Below is a small trained network, with its code and all its weights. Each question gives an input and a target symbol and asks what happens when units are switched off, that is, made to give their printed mean instead of their output.

import numpy as np


def w(rows, s, z=0):
    codes = np.array(rows[::2]) - 128.0
    scale = np.full(codes.shape[1], s)
    scale[-1] = z or s
    return codes * scale


def norm(h):
    return h / np.sqrt((h * h).mean(-1, keepdims=True) + 1e-5)


def f(y):
    return y / 2 * (1 + np.tanh(0.7978845608 * (y + 0.044715 * y**3)))


def softmax(a):
    e = np.exp(a - a.max(-1, keepdims=True))
    return e / e.sum(-1, keepdims=True)


def log_softmax(a):
    a = a - a.max(-1, keepdims=True)
    return a - np.log(np.exp(a).sum(-1, keepdims=True))


def net(x, mask):
    ids = ['ΓΛΣβδεζηθξπτφω'.index(c) for c in x.split()]
    T = len(ids)
    res = E[ids] + P[:T]
    u = 0
    for l in range(2):
        r = norm(res)
        for j in range(2):
            rows = slice(3 * j, 3 * j + 3)
            q, k, v = (r @ M[l][rows].T for M in (Q, K, V))
            z = softmax(np.where(np.tri(T) > 0, q @ k.T / 3**0.5, -1e9)) @ v
            o = O[l][rows]
            res = res + np.where(mask[u + j], z, o[:, -1]) @ o[:, :-1]
        u += 2
        y = f(norm(res) @ A[l][:, :-1].T + A[l][:, -1])
        res = res + np.where(mask[u : u + 8], y, B[l][:, -1]) @ B[l][:, :-1]
        u += 8
    return log_softmax(norm(res)[-1] @ U[:, :-1].T + U[:, -1])


Q, K, V, O, A, B = {}, {}, {}, {}, {}, {}
E = w([
[70,127,162,116,175,75,133,77,156,115,51],'Γ',
[112,139,144,149,62,33,89,81,118,51,118],'Λ',
[80,150,54,102,144,123,130,109,133,82,138],'Σ',
[164,146,199,206,175,114,68,132,132,144,134],'β',
[159,204,58,95,119,101,106,70,182,190,135],'δ',
[111,111,162,137,137,180,104,176,160,9,93],'ε',
[101,83,134,151,105,148,172,68,130,145,102],'ζ',
[97,191,153,57,129,74,95,156,169,119,102],'η',
[49,173,203,169,96,104,168,171,138,143,107],'θ',
[201,168,137,39,207,99,63,55,79,63,100],'ξ',
[183,160,138,177,111,150,162,84,201,85,71],'π',
[77,86,189,149,141,83,35,179,71,98,135],'τ',
[123,236,152,167,131,129,145,101,69,105,154],'φ',
[98,164,136,85,201,148,138,102,106,180,126],'ω',
],0.015)
P = w([
[218,32,156,34,4,164,136,199,114,254,7],'0',
[144,200,86,213,172,158,134,146,62,98,125],'1',
[125,195,84,193,169,148,124,117,88,82,118],'2',
[114,190,80,182,165,149,108,111,82,86,97],'3',
[123,188,84,172,176,146,106,106,86,73,91],'4',
[105,194,91,160,178,151,103,96,106,68,88],'5',
[102,188,85,147,172,147,87,90,90,84,79],'6',
],0.0047)
Q[0] = w([
[135,100,107,105,130,117,99,112,159,181,166],'0.h0',
[176,52,92,116,98,158,169,218,134,172,226],'0.h0',
[184,81,132,143,169,170,165,160,142,160,216],'0.h0',
[86,191,126,92,146,138,89,46,134,124,72],'0.h1',
[154,99,72,126,78,142,183,177,121,124,254],'0.h1',
[179,55,116,97,137,168,167,140,165,164,189],'0.h1',
],0.0072)
K[0] = w([
[82,151,159,111,109,135,143,114,80,108,180],'0.h0',
[80,173,101,216,189,90,119,73,116,56,211],'0.h0',
[109,168,152,154,178,128,156,115,146,105,216],'0.h0',
[183,106,121,55,80,178,68,147,135,194,59],'0.h1',
[96,157,78,184,191,120,107,131,103,69,190],'0.h1',
[86,156,69,113,254,138,145,77,84,97,149],'0.h1',
],0.0071)
V[0] = w([
[241,136,223,211,184,114,175,175,228,135,145],'0.h0',
[66,113,95,144,201,32,133,206,164,118,67],'0.h0',
[168,55,85,101,37,136,15,98,146,60,143],'0.h0',
[203,81,114,191,111,69,162,4,141,116,107],'0.h1',
[71,152,82,97,43,100,209,212,171,39,82],'0.h1',
[131,225,151,92,111,37,93,33,209,189,239],'0.h1',
],0.0036)
O[0] = w([
[124,158,215,159,95,137,99,68,247,121,90,38],'0.h0',
[3,152,124,129,141,115,57,114,113,117,78,140],'0.h0',
[183,97,64,177,79,132,75,237,118,69,114,124],'0.h0',
[151,109,96,221,83,93,141,70,143,138,80,116],'0.h1',
[100,169,123,59,32,136,152,117,145,115,33,252],'0.h1',
[173,189,144,166,140,17,188,184,159,134,136,67],'0.h1',
],0.0057,0.0019)
A[0] = w([
[61,38,186,121,125,125,152,100,119,160,130,80],'0.n0',
[97,65,166,169,81,2,118,153,111,128,150,90],'0.n1',
[115,194,166,137,79,96,95,73,36,138,83,147],'0.n2',
[115,99,52,136,147,87,190,79,186,31,160,190],'0.n3',
[138,190,126,119,82,119,137,187,58,86,154,193],'0.n4',
[56,65,202,187,33,157,176,207,116,66,160,255],'0.n5',
[98,121,151,146,162,231,103,119,84,103,204,77],'0.n6',
[134,121,228,173,216,117,72,242,119,93,112,174],'0.n7',
],0.0054,0.0018)
B[0] = w([
[115,148,114,176,70,138,35,154,6,114,146,132],'0.n0',
[110,146,99,79,104,61,186,59,78,108,154,143],'0.n1',
[111,60,151,185,125,167,147,110,181,49,186,253],'0.n2',
[100,149,1,92,108,170,47,100,110,183,118,160],'0.n3',
[63,171,137,154,180,192,168,78,178,106,203,200],'0.n4',
[146,190,117,41,54,175,82,62,75,182,127,184],'0.n5',
[131,195,118,190,166,197,89,175,71,179,110,149],'0.n6',
[126,163,76,98,98,129,55,42,154,211,138,188],'0.n7',
],0.0055,0.0059)
Q[1] = w([
[145,189,115,95,109,137,136,104,101,122,145],'1.h0',
[141,102,135,110,127,95,147,217,184,133,124],'1.h0',
[115,221,74,146,126,162,62,2,108,99,107],'1.h0',
[170,93,132,98,105,84,161,215,131,162,138],'1.h1',
[159,87,165,155,126,163,168,191,143,124,198],'1.h1',
[82,177,62,128,161,130,101,74,138,128,85],'1.h1',
],0.0099)
K[1] = w([
[107,184,170,80,110,83,71,137,219,75,94],'1.h0',
[186,161,165,163,73,159,199,131,42,157,190],'1.h0',
[35,115,146,51,141,40,79,158,191,84,3],'1.h0',
[73,170,109,231,166,159,111,24,135,59,198],'1.h1',
[29,216,54,125,204,97,61,3,106,121,88],'1.h1',
[200,42,226,66,59,121,160,176,111,180,118],'1.h1',
],0.0064)
V[1] = w([
[90,160,172,72,132,117,108,173,221,106,166],'1.h0',
[220,198,110,74,55,155,109,121,105,125,190],'1.h0',
[140,160,104,135,107,92,163,203,88,96,103],'1.h0',
[167,103,164,120,178,103,105,132,141,2,176],'1.h1',
[100,149,150,172,134,194,207,98,141,110,161],'1.h1',
[150,118,100,86,196,169,169,98,179,156,45],'1.h1',
],0.0067)
O[1] = w([
[146,164,135,165,93,108,87,254,164,133,135,138],'1.h0',
[157,82,155,85,136,164,133,123,197,123,202,18],'1.h0',
[69,147,78,130,116,100,137,114,173,87,133,59],'1.h0',
[148,159,145,125,194,130,98,114,108,34,126,3],'1.h1',
[96,159,118,191,139,192,171,135,133,103,173,82],'1.h1',
[186,130,94,105,186,158,183,197,145,137,62,181],'1.h1',
],0.0075,0.0031)
A[1] = w([
[122,155,134,132,120,72,81,255,143,98,141,83],'1.n0',
[87,130,49,112,116,125,100,121,69,120,148,171],'1.n1',
[64,87,103,188,73,151,146,138,165,180,135,53],'1.n2',
[86,125,107,90,175,135,125,59,163,112,138,78],'1.n3',
[138,59,127,48,97,74,102,147,127,170,83,114],'1.n4',
[176,161,133,82,165,96,124,117,132,111,111,119],'1.n5',
[150,171,177,112,187,172,119,173,81,227,116,47],'1.n6',
[112,60,123,68,116,107,109,94,110,184,70,4],'1.n7',
],0.0086,0.0033)
B[1] = w([
[226,42,177,195,94,135,170,158,52,92,164,153],'1.n0',
[111,59,130,147,182,104,162,209,166,127,160,253],'1.n1',
[194,116,175,81,30,101,214,196,15,116,152,166],'1.n2',
[185,54,198,94,107,51,210,191,125,135,130,173],'1.n3',
[133,242,47,241,200,158,89,172,103,103,216,183],'1.n4',
[113,238,183,127,2,100,205,152,65,93,141,162],'1.n5',
[94,12,201,105,160,33,157,167,178,93,54,199],'1.n6',
[197,191,127,89,73,165,117,129,72,144,155,181],'1.n7',
],0.0053,0.0045)
U = w([
[83,174,96,162,137,81,122,112,62,139,42,221],'Γ',
[90,57,111,131,53,52,135,64,172,37,149,138],'Λ',
[71,90,30,66,159,140,168,201,131,109,166,95],'Σ',
[166,80,194,186,149,88,67,65,185,193,117,115],'β',
[188,202,57,101,119,67,155,112,184,208,171,117],'δ',
[108,132,113,57,115,234,58,141,174,95,85,101],'ε',
[202,25,100,155,74,171,185,111,27,173,137,68],'ζ',
[142,139,158,173,93,76,102,254,168,82,130,107],'η',
[51,177,214,60,39,124,165,127,134,183,138,57],'θ',
[215,155,172,41,155,93,132,104,71,71,126,70],'ξ',
[196,99,127,168,74,170,176,74,213,106,23,11],'π',
[97,111,130,93,142,103,24,122,51,182,238,2],'τ',
[92,159,162,194,187,184,175,106,138,107,196,246],'φ',
[125,45,184,90,202,99,204,170,122,179,112,170],'ω',
],0.0085,0.0026)

Each question gives the input, a string of symbols that net reads in full, and the target symbol t.
The units are the heads (3 rows each of Q, K, V and O) and the neurons (one row each of A and B). Each row of codes is followed by its name. A weight is (code - 128) times the scale printed after its matrix; where a second scale follows, it is the last column's (O, A, B and U).
mask holds one flag per unit, layer by layer, with each layer's heads first. A switched-off unit (its flag False) gives its mean, the last column of its rows in O or B, instead of its output. The means were averaged over made-up inputs and are rounded, as every weight is.
A unit's drop is (log p(t) with every unit on - log p(t) with that unit switched off) / (log p(t) with every unit on - log p(t) with every unit switched off).
The circuit of an input: a set's keep is (log p(t) with only the set's units on - log p(t) with every unit switched off) / (log p(t) with every unit on - log p(t) with every unit switched off). Starting from the 12 units with the biggest drops (on a tie, the unit counted first), units are removed one at a time, each time the one whose removal leaves the highest keep (on an exact tie, the one counted first), for as long as the keep stays at least 0.8.
circuit, biggest first: the units of the circuit, biggest drop first
unit that matters most: the unit with the biggest drop
top k neurons: the k neurons with the biggest drops, biggest first
k most important neurons of layer l: the k neurons of layer l with the biggest drops, biggest first
which heads matter: for each layer, one digit per head in row order, 1 if its drop is at least 0.15 and else 0, layers parted by /
input φ φ ξ, target φ: which heads matter -> 00 / 01
input Λ φ τ, target Λ: circuit, biggest first -> [0.h1, 1.h0, 0.n1]
input φ τ ξ ω ζ, target φ: 2 most important neurons of layer 0 -> [0.n3, 0.n7]
input τ ζ φ ε ω, target ω: 4 most important neurons of layer 0 -> [0.n6, 0.n5, 0.n7, 0.n3]
input Γ θ φ δ Λ θ τ, target Γ: top 2 neurons -> [0.n5, 0.n3]
input Λ ξ θ φ δ φ, target Λ: which heads matter -> 11 / 11
input δ φ β π, target δ: top 3 neurons -> [0.n2, 0.n3, 1.n6]
input ζ φ φ ω, target ζ: which heads matter -> 01 / 11
input θ ζ τ φ φ, target θ: circuit, biggest first -> [1.h1, 0.h1]
input Γ ε β, target Γ: circuit, biggest first -> [1.h0, 0.h0]
input φ Λ Γ ω β φ Σ, target φ: unit that matters most -> 1.h1
input Γ ξ φ Γ τ, target Γ: which heads matter -> 00 / 10
input φ β Γ φ ε Λ, target φ: which heads matter -> 10 / 01
input Γ Γ ζ, target Γ: top neuron -> [0.n5]
input ε θ φ ω φ ζ, target ε: which heads matter -> 11 / 00
input δ π ω π Σ φ φ, target δ: which heads matter -> 01 / 01
input ω ε θ, target ω: circuit, biggest first -> [1.n6, 1.h1]
input β ε Γ, target β: which heads matter -> 11 / 00
input Γ ξ φ Γ δ, target Γ: which heads matter -> 00 / 10
input ξ φ τ ω, target ξ: top 2 neurons -> [1.n5, 1.n1]
input φ δ φ Γ β, target Γ: top 2 neurons -> [0.n7, 0.n5]
input η Γ ζ, target Γ: which heads matter -> 01 / 10
input η η φ, target η: top neuron -> [1.n0]
input θ η ξ, target η: circuit, biggest first -> [1.h0, 0.n5]
input φ φ φ ξ θ, target φ: which heads matter -> 10 / 01
input δ φ Γ β δ ε, target δ: 2 most important neurons of layer 0 -> [0.n7, 0.n2]
input θ τ θ δ φ τ ω, target ω: 2 most important neurons of layer 1 -> [1.n6, 1.n5]
input ω Λ ζ, target ω: unit that matters most -> 0.h1
